Below are the code and all the weights of a small trained network. Each question names an input and a class and asks about switching units off, where a switched-off unit gives its printed mean instead of its output.

import numpy as np


def w(rows, s, z=0):
    codes = np.array(rows[::2]) - 128.0
    scale = np.full(codes.shape[1], s)
    scale[-1] = z or s
    return codes * scale


def f(y):
    return y / 2 * (1 + np.tanh(0.7978845608 * (y + 0.044715 * y**3)))


def log_softmax(a):
    a = a - a.max(-1, keepdims=True)
    return a - np.log(np.exp(a).sum(-1, keepdims=True))


def net(x, mask):
    res = np.array(x, float).reshape(1, 4) / 4 @ E
    y = f(res @ A[0][:, :-1].T + A[0][:, -1])
    res = res + np.where(mask, y, B[0][:, -1]) @ B[0][:, :-1]
    return log_softmax(res[-1] @ U[:, :-1].T + U[:, -1])


A, B = {}, {}
E = w([
[62,79,203,105],'x0',
[202,62,149,130],'x1',
[233,98,164,200],'x2',
[75,195,255,169],'x3',
],0.0089)
A[0] = w([
[116,72,166,61,103],'N0',
[110,254,123,124,135],'N1',
[118,118,146,77,188],'N2',
[192,117,202,130,5],'N3',
[76,93,218,138,160],'N4',
[83,91,204,211,117],'N5',
],0.0099,0.0027)
B[0] = w([
[110,54,123,92,171],'N0',
[68,157,137,120,235],'N1',
[66,73,149,94,162],'N2',
[147,179,90,70,185],'N3',
[115,84,145,28,254],'N4',
[94,119,112,2,239],'N5',
],0.0098,0.0058)
U = w([
[145,141,154,193,1],'0',
[165,150,96,127,4],'1',
[75,138,84,182,120],'2',
[90,192,168,154,201],'3',
[147,153,69,82,255],'4',
[144,74,178,105,163],'5',
[248,146,98,233,195],'6',
],0.012,0.0041)

Each question gives the input, the list of numbers given to net, and the class t.
The units are the neurons (one row each of A and B). Each row of codes is followed by its name. A weight is (code - 128) times the scale printed after its matrix; where a second scale follows, it is the last column's (A, B and U).
mask holds one flag per neuron, in row order. A switched-off neuron (its flag False) gives its mean, the last column of its row in B, instead of its output. The means were averaged over made-up inputs and are rounded, as every weight is.
A unit's drop is (log p(t) with every unit on - log p(t) with that unit switched off) / (log p(t) with every unit on - log p(t) with every unit switched off).
The circuit of an input: a set's keep is (log p(t) with only the set's units on - log p(t) with every unit switched off) / (log p(t) with every unit on - log p(t) with every unit switched off). Starting from all 6 units, units are removed one at a time, each time the one whose removal leaves the highest keep (on an exact tie, the one counted first), for as long as the keep stays at least 0.8.
circuit, biggest first: the units of the circuit, biggest drop first
top k neurons: the k neurons with the biggest drops, biggest first
drop when u is switched off: that unit's drop, to one decimal
input [-6,5,-1,1], class 6: circuit, biggest first => (N5 N4)
input [3,2,4,3], class 4: circuit, biggest first => (N3 N5)
input [-6,-2,5,1], class 6: top neuron => (N5)
input [4,-6,-8,-3], class 2: circuit, biggest first => (N5 N4 N3)
input [-8,-8,3,-5], class 6: circuit, biggest first => (N5 N4)
input [-7,8,-4,-2], class 6: circuit, biggest first => (N5 N4 N1)
input [0,-1,6,3], class 4: top 2 neurons => (N5 N3)
input [8,-8,-2,4], class 5: drop when N4 is switched off => 0.6
input [2,3,-5,8], class 5: drop when N4 is switched off => 0.5
input [8,-6,-8,-8], class 2: drop when N2 is switched off => 0.1
input [-8,8,-5,6], class 6: top 2 neurons => (N5 N4)
